Below is a small trained network, with its code and all its weights. Each question gives an input and a class and asks what happens when units are switched off, that is, made to give their printed mean instead of their output.

import numpy as np


def w(rows, s, z=0):
    codes = np.array(rows[::2]) - 128.0
    scale = np.full(codes.shape[1], s)
    scale[-1] = z or s
    return codes * scale


def f(y):
    return np.maximum(y, 0)


def log_softmax(a):
    a = a - a.max(-1, keepdims=True)
    return a - np.log(np.exp(a).sum(-1, keepdims=True))


def net(x, mask):
    res = np.array(x, float).reshape(1, 5) / 4 @ E
    y = f(res @ A[0][:, :-1].T + A[0][:, -1])
    res = res + np.where(mask, y, B[0][:, -1]) @ B[0][:, :-1]
    return log_softmax(res[-1] @ U[:, :-1].T + U[:, -1])


A, B = {}, {}
E = w([
[139,104,126,139,121,110,121,112,121,110,129,114],'x0',
[151,85,192,201,78,2,86,154,153,223,48,209],'x1',
[151,248,79,134,63,124,52,154,24,171,60,42],'x2',
[65,209,212,173,56,127,88,66,152,66,230,143],'x3',
[126,99,136,176,134,140,127,86,115,132,134,105],'x4',
],0.0058)
A[0] = w([
[94,59,173,95,177,106,213,113,254,77,185,219,34],'N0',
[224,50,38,121,198,113,181,144,73,204,71,113,176],'N1',
[130,227,94,117,34,107,29,145,14,173,99,86,5],'N2',
[62,170,226,223,25,134,83,42,131,75,170,137,224],'N3',
[222,61,74,122,224,128,175,159,76,186,50,108,123],'N4',
[90,37,183,126,191,144,203,107,249,103,176,205,75],'N5',
[130,143,65,58,205,239,188,66,81,41,197,42,92],'N6',
[182,94,191,164,81,42,95,115,145,220,94,208,108],'N7',
[147,84,193,183,72,44,67,144,171,241,68,197,10],'N8',
],0.0042,0.0017)
B[0] = w([
[192,91,69,82,150,66,180,47,14,231,133,8,232],'N0',
[134,240,211,47,74,216,186,155,224,19,230,115,218],'N1',
[202,108,85,23,143,76,201,40,45,227,145,1,207],'N2',
[242,191,137,59,88,183,175,104,214,36,185,125,254],'N3',
[174,183,217,80,123,186,191,144,209,89,228,175,209],'N4',
[177,96,45,65,166,64,155,63,24,204,123,62,239],'N5',
[19,122,31,181,219,84,18,182,168,82,85,80,245],'N6',
[49,160,87,131,228,122,63,183,180,56,87,52,209],'N7',
[61,179,94,90,215,51,42,165,163,87,115,29,209],'N8',
],0.0043,0.0057)
U = w([
[181,118,91,98,137,90,160,86,13,224,129,79,18],'0',
[1,131,96,147,193,111,29,161,169,95,105,104,45],'1',
[140,127,126,138,119,135,135,122,136,123,133,131,255],'2',
[177,159,190,105,91,170,176,134,205,91,175,143,43],'3',
[131,121,124,139,120,133,125,128,117,121,121,145,254],'4',
[86,94,142,196,67,153,132,148,73,164,93,207,108],'5',
],0.0076,0.0036)

Each question gives the input, the list of numbers given to net, and the class t.
The units are the neurons (one row each of A and B). Each row of codes is followed by its name. A weight is (code - 128) times the scale printed after its matrix; where a second scale follows, it is the last column's (A, B and U).
mask holds one flag per neuron, in row order. A switched-off neuron (its flag False) gives its mean, the last column of its row in B, instead of its output. The means were averaged over made-up inputs and are rounded, as every weight is.
A unit's drop is (log p(t) with every unit on - log p(t) with that unit switched off) / (log p(t) with every unit on - log p(t) with every unit switched off).
The circuit of an input: a set's keep is (log p(t) with only the set's units on - log p(t) with every unit switched off) / (log p(t) with every unit on - log p(t) with every unit switched off). Starting from all 9 units, units are removed one at a time, each time the one whose removal leaves the highest keep (on an exact tie, the one counted first), for as long as the keep stays at least 0.8.
circuit, biggest first: the units of the circuit, biggest drop first
unit that matters most: the unit with the biggest drop
k most important neurons: the k neurons with the biggest drops, biggest first
drop when u is switched off: that unit's drop, to one decimal
input [6,8,0,-5,6], class 1: circuit, biggest first : [N8; N7]
input [8,5,5,-7,-8], class 2: circuit, biggest first : [N1]
input [6,0,-6,-4,-3], class 0: 3 most important neurons : [N0; N5; N3]
input [-3,3,-4,-6,5], class 3: 3 most important neurons : [N1; N4; N6]
input [-3,-8,6,4,-1], class 1: 2 most important neurons : [N6; N0]
input [-6,0,-6,6,5], class 0: 3 most important neurons : [N0; N5; N1]
input [-2,8,2,-5,2], class 1: circuit, biggest first : [N8; N7]
input [-6,8,5,6,-7], class 1: 3 most important neurons : [N8; N7; N0]
input [6,6,7,-8,2], class 3: circuit, biggest first : [N1; N4]
input [-4,-8,5,-7,-5], class 1: 4 most important neurons : [N6; N3; N0; N5]
input [4,2,-7,-8,-1], class 3: 3 most important neurons : [N1; N4; N2]
input [4,2,-6,-4,-2], class 0: 4 most important neurons : [N0; N5; N3; N6]
input [-4,7,0,-8,-1], class 3: 2 most important neurons : [N1; N4]
input [6,6,-5,-3,6], class 1: unit that matters most : N7
input [0,6,-8,-5,3], class 0: 4 most important neurons : [N0; N5; N6; N3]
input [8,0,-6,-8,-2], class 3: 3 most important neurons : [N1; N4; N2]
input [8,-5,-8,-1,-5], class 0: circuit, biggest first : [N0; N5]
input [4,7,-4,-7,-7], class 1: 2 most important neurons : [N8; N7]
input [3,3,3,-6,4], class 3: drop when N4 is switched off : 0.3
input [3,1,6,8,7], class 3: circuit, biggest first : [N3]
input [4,-7,-7,6,-7], class 0: drop when N6 is switched off : -0.1
input [5,-6,-7,6,-1], class 0: drop when N1 is switched off : 0.1
input [5,2,-5,3,5], class 0: drop when N4 is switched off : 0.1
